Here is a tiny trained network, its code and every weight. The questions are about switching its units off for an input and a target symbol, where a switched-off unit gives its printed mean instead of its output.

import numpy as np


def w(rows, s, z=0):
    codes = np.array(rows[::2]) - 128.0
    scale = np.full(codes.shape[1], s)
    scale[-1] = z or s
    return codes * scale


def f(y):
    return y / 2 * (1 + np.tanh(0.7978845608 * (y + 0.044715 * y**3)))


def softmax(a):
    e = np.exp(a - a.max(-1, keepdims=True))
    return e / e.sum(-1, keepdims=True)


def log_softmax(a):
    a = a - a.max(-1, keepdims=True)
    return a - np.log(np.exp(a).sum(-1, keepdims=True))


def net(x, mask):
    ids = ['ΘΠΣΨΩβγζλφ'.index(c) for c in x.split()]
    T = len(ids)
    res = E[ids] + P[:T]
    q, k, v = (res @ M[0].T for M in (Q, K, V))
    z = softmax(np.where(np.tri(T) > 0, q @ k.T / 3**0.5, -1e9)) @ v
    res = res + np.where(mask[0], z, O[0][:, -1]) @ O[0][:, :-1]
    y = f(res @ A[0][:, :-1].T + A[0][:, -1])
    res = res + np.where(mask[1:17], y, B[0][:, -1]) @ B[0][:, :-1]
    return log_softmax(res[-1] @ U[:, :-1].T + U[:, -1])


Q, K, V, O, A, B = {}, {}, {}, {}, {}, {}
E = w([
[72,82,98,143,122],'Θ',
[114,63,126,207,122],'Π',
[81,74,134,188,147],'Σ',
[191,63,173,170,155],'Ψ',
[252,117,171,130,57],'Ω',
[121,26,146,76,159],'β',
[194,165,140,141,196],'γ',
[79,182,147,98,146],'ζ',
[55,128,108,157,134],'λ',
[96,85,101,178,117],'φ',
],0.023)
P = w([
[91,61,101,253,182],'0',
[82,97,129,224,177],'1',
[84,107,146,191,160],'2',
[75,100,170,162,159],'3',
[73,100,187,141,134],'4',
[82,108,198,126,128],'5',
[69,107,199,109,131],'6',
],0.0073)
Q[0] = w([
[50,120,156,177,200],'h1',
[89,79,138,151,135],'h1',
[4,66,118,222,147],'h1',
],0.015)
K[0] = w([
[173,169,138,86,38],'h1',
[166,94,158,74,115],'h1',
[174,158,254,52,110],'h1',
],0.018)
V[0] = w([
[56,167,122,142,11],'h1',
[26,102,10,5,210],'h1',
[149,255,97,60,198],'h1',
],0.0067)
O[0] = w([
[178,134,4,135,51,43],'h1',
[2,149,53,89,117,83],'h1',
[77,110,120,181,243,2],'h1',
],0.0095,0.0079)
A[0] = w([
[109,207,35,152,42,44],'n1',
[198,157,109,155,167,223],'n2',
[112,126,41,121,123,65],'n3',
[88,206,114,200,82,61],'n4',
[87,186,184,137,172,136],'n5',
[228,170,84,73,94,115],'n6',
[109,252,145,115,123,2],'n7',
[131,156,44,56,108,16],'n8',
[142,160,112,88,98,97],'n9',
[68,109,216,98,128,57],'n10',
[105,111,135,153,166,70],'n11',
[119,65,96,194,106,160],'n12',
[21,173,97,133,111,82],'n13',
[199,111,154,109,190,27],'n14',
[135,127,168,97,112,78],'n15',
[192,125,119,91,140,125],'n16',
],0.012,0.0039)
B[0] = w([
[95,195,107,222,82,163],'n1',
[72,166,145,107,159,200],'n2',
[247,254,131,132,129,142],'n3',
[38,89,91,135,208,148],'n4',
[119,149,110,63,31,199],'n5',
[119,113,167,129,194,207],'n6',
[118,148,108,38,69,140],'n7',
[222,135,174,156,166,131],'n8',
[84,140,107,191,157,140],'n9',
[162,160,85,210,186,249],'n10',
[166,219,102,62,142,177],'n11',
[109,169,132,4,124,211],'n12',
[202,26,110,136,210,191],'n13',
[94,111,77,130,62,223],'n14',
[116,56,28,197,81,165],'n15',
[99,177,122,134,152,181],'n16',
],0.0079,0.011)
U = w([
[163,136,152,182,127,152],'Θ',
[1,76,148,144,158,107],'Π',
[145,160,69,155,149,2],'Σ',
[196,126,45,33,149,148],'Ψ',
[64,152,77,121,67,131],'Ω',
[58,108,174,87,109,79],'β',
[191,114,126,34,106,161],'γ',
[218,161,53,106,125,49],'ζ',
[140,140,110,116,135,38],'λ',
[94,197,186,114,174,235],'φ',
],0.0095,0.0043)

Each question gives the input, a string of symbols that net reads in full, and the target symbol t.
The units are the heads (3 rows each of Q, K, V and O) and the neurons (one row each of A and B). Each row of codes is followed by its name. A weight is (code - 128) times the scale printed after its matrix; where a second scale follows, it is the last column's (O, A, B and U).
mask holds one flag per unit, heads first, then neurons. A switched-off unit (its flag False) gives its mean, the last column of its rows in O or B, instead of its output. The means were averaged over made-up inputs and are rounded, as every weight is.
A unit's drop is (log p(t) with every unit on - log p(t) with that unit switched off) / (log p(t) with every unit on - log p(t) with every unit switched off).
The circuit of an input: a set's keep is (log p(t) with only the set's units on - log p(t) with every unit switched off) / (log p(t) with every unit on - log p(t) with every unit switched off). Starting from the 12 units with the biggest drops (on a tie, the unit counted first), units are removed one at a time, each time the one whose removal leaves the highest keep (on an exact tie, the one counted first), for as long as the keep stays at least 0.8.
circuit, biggest first: the units of the circuit, biggest drop first
k most important neurons: the k neurons with the biggest drops, biggest first
drop when u is switched off: that unit's drop, to one decimal
input φ γ γ Π Ω φ, target Θ: circuit, biggest first : [h1]
input φ γ Π φ ζ λ φ, target Ψ: circuit, biggest first : [h1 n13 n3 n12]
input Ω λ β γ φ Π ζ, target Θ: 2 most important neurons : [n15 n12]
input Π φ Θ γ φ Ω, target Θ: circuit, biggest first : [n6 n12 n9 h1]
input φ φ Θ λ, target Σ: 2 most important neurons : [n1 n3]
input γ Σ φ Σ β φ β, target Π: circuit, biggest first : [h1 n12]
input λ φ γ φ Π φ Ψ, target Θ: 2 most important neurons : [n12 n10]
input γ φ φ φ γ Ω, target Θ: 2 most important neurons : [n6 n12]
input φ φ Π, target γ: 2 most important neurons : [n12 n10]
input Π ζ φ Θ, target Ψ: 3 most important neurons : [n13 n3 n12]
input φ β γ φ γ φ Σ, target φ: drop when h1 is switched off : 0.7
input φ ζ ζ, target Ψ: drop when h1 is switched off : 0.5
input φ Σ φ Ω γ Ψ Θ, target Θ: drop when h1 is switched off : 0.5
input Π Ψ Σ, target Θ: most important neuron : [n10]
